Here is a tiny trained network, its code and every weight. The questions are about switching its units off for an input and a class, where a switched-off unit gives its printed mean instead of its output.

import numpy as np


def w(rows, s, z=0):
    codes = np.array(rows[::2]) - 128.0
    scale = np.full(codes.shape[1], s)
    scale[-1] = z or s
    return codes * scale


def f(y):
    return np.maximum(y, 0)


def log_softmax(a):
    a = a - a.max(-1, keepdims=True)
    return a - np.log(np.exp(a).sum(-1, keepdims=True))


def net(x, mask):
    res = np.array(x, float).reshape(1, 5) / 4 @ E
    y = f(res @ A[0][:, :-1].T + A[0][:, -1])
    res = res + np.where(mask, y, B[0][:, -1]) @ B[0][:, :-1]
    return log_softmax(res[-1] @ U[:, :-1].T + U[:, -1])


A, B = {}, {}
E = w([
[65,252,86,179,95,255,93],'x0',
[183,147,174,212,127,207,255],'x1',
[151,113,155,91,214,200,55],'x2',
[58,24,38,169,205,155,174],'x3',
[237,80,144,208,64,150,63],'x4',
],0.0077)
A[0] = w([
[167,169,199,79,41,154,74,181],'n1',
[126,83,68,79,156,127,95,110],'n2',
[102,70,37,73,210,103,49,128],'n3',
[133,93,137,48,31,70,46,201],'n4',
[158,130,121,75,44,21,11,197],'n5',
[143,50,166,2,105,59,195,129],'n6',
[178,164,189,90,73,154,111,60],'n7',
[243,92,202,209,127,184,129,246],'n8',
[122,118,96,129,66,76,49,41],'n9',
[147,130,176,47,152,43,179,116],'n10',
[82,100,108,171,153,137,125,116],'n11',
[228,50,110,211,135,141,182,103],'n12',
[91,53,104,30,188,114,2,171],'n13',
[39,137,101,171,150,129,115,254],'n14',
[93,61,89,175,107,159,166,43],'n15',
[135,61,134,164,143,100,209,96],'n16',
[224,58,142,214,147,147,152,210],'n17',
[112,154,151,5,229,190,85,142],'n18',
[84,132,57,174,132,190,151,165],'n19',
[119,91,38,143,172,144,141,128],'n20',
[43,135,69,132,115,151,181,64],'n21',
[187,69,152,178,170,110,138,148],'n22',
[198,96,172,174,125,173,133,202],'n23',
[38,163,53,108,102,125,188,82],'n24',
[250,100,188,195,97,205,115,89],'n25',
[150,204,151,84,76,174,83,154],'n26',
[86,74,161,102,101,65,215,113],'n27',
[177,137,155,172,125,192,118,98],'n28',
],0.0087,0.0026)
B[0] = w([
[100,203,179,154,127,49,221,219],'n1',
[173,101,93,116,113,149,124,181],'n2',
[165,99,33,132,128,184,128,232],'n3',
[135,181,176,149,200,107,92,212],'n4',
[93,168,182,144,205,112,57,230],'n5',
[158,91,92,31,196,148,92,219],'n6',
[125,163,142,111,118,72,190,188],'n7',
[147,90,177,140,59,53,122,254],'n8',
[141,144,185,149,197,113,43,171],'n9',
[171,131,122,71,208,111,107,196],'n10',
[131,142,118,140,95,123,129,170],'n11',
[118,89,208,151,8,124,164,217],'n12',
[163,104,57,104,182,214,77,246],'n13',
[127,150,103,171,121,158,139,196],'n14',
[91,155,147,151,79,142,167,177],'n15',
[155,93,126,101,68,126,127,192],'n16',
[151,99,151,142,26,101,129,228],'n17',
[53,171,178,141,172,254,136,221],'n18',
[76,170,87,189,50,127,150,200],'n19',
[132,135,101,161,67,142,139,193],'n20',
[115,170,85,157,127,155,127,185],'n21',
[148,77,141,109,72,103,125,193],'n22',
[127,91,162,159,68,90,116,207],'n23',
[143,152,64,162,108,127,124,190],'n24',
[138,132,164,153,67,23,118,239],'n25',
[95,156,140,152,77,111,176,204],'n26',
[161,81,113,42,134,144,133,191],'n27',
[109,148,127,150,108,90,143,190],'n28',
],0.0087,0.011)
U = w([
[60,197,177,125,241,194,107,165],'0',
[201,120,19,94,207,138,69,27],'1',
[155,167,159,51,193,32,140,69],'2',
[86,157,2,160,73,198,182,249],'3',
[168,66,176,89,103,123,140,50],'4',
[90,187,225,221,93,18,132,126],'5',
],0.0091,0.0014)

Each question gives the input, the list of numbers given to net, and the class t.
The units are the neurons (one row each of A and B). Each row of codes is followed by its name. A weight is (code - 128) times the scale printed after its matrix; where a second scale follows, it is the last column's (A, B and U).
mask holds one flag per neuron, in row order. A switched-off neuron (its flag False) gives its mean, the last column of its row in B, instead of its output. The means were averaged over made-up inputs and are rounded, as every weight is.
A unit's drop is (log p(t) with every unit on - log p(t) with that unit switched off) / (log p(t) with every unit on - log p(t) with every unit switched off).
The circuit of an input: a set's keep is (log p(t) with only the set's units on - log p(t) with every unit switched off) / (log p(t) with every unit on - log p(t) with every unit switched off). Starting from the 12 units with the biggest drops (on a tie, the unit counted first), units are removed one at a time, each time the one whose removal leaves the highest keep (on an exact tie, the one counted first), for as long as the keep stays at least 0.8.
circuit, biggest first: the units of the circuit, biggest drop first
unit that matters most: the unit with the biggest drop
top k neurons: the k neurons with the biggest drops, biggest first
drop of u: that unit's drop, to one decimal
input [-5,4,8,-4,-8], class 0: circuit, biggest first : (n18)
input [0,4,3,-6,-6], class 0: circuit, biggest first : (n25, n18)
input [-7,-8,0,-6,2], class 0: circuit, biggest first : (n5, n13)
input [-3,-3,7,-1,-6], class 1: top 2 neurons : (n13, n3)
input [-6,0,-6,8,-8], class 1: top 3 neurons : (n6, n10, n27)
input [1,-1,2,1,-5], class 3: top 2 neurons : (n5, n4)
input [7,7,-6,-6,-6], class 3: top 2 neurons : (n25, n8)
input [2,-8,-1,2,-2], class 1: top 2 neurons : (n3, n13)
input [8,8,-7,4,2], class 5: top 2 neurons : (n13, n3)
input [-8,8,-2,-7,-5], class 2: top 2 neurons : (n10, n6)
input [0,-6,-2,1,5], class 1: drop of n3 : 0.1
input [3,-8,-7,3,4], class 0: drop of n5 : 0.3
input [-1,-4,-6,-2,0], class 0: drop of n18 : -0.1
input [6,-4,-4,-3,-8], class 3: unit that matters most : n24
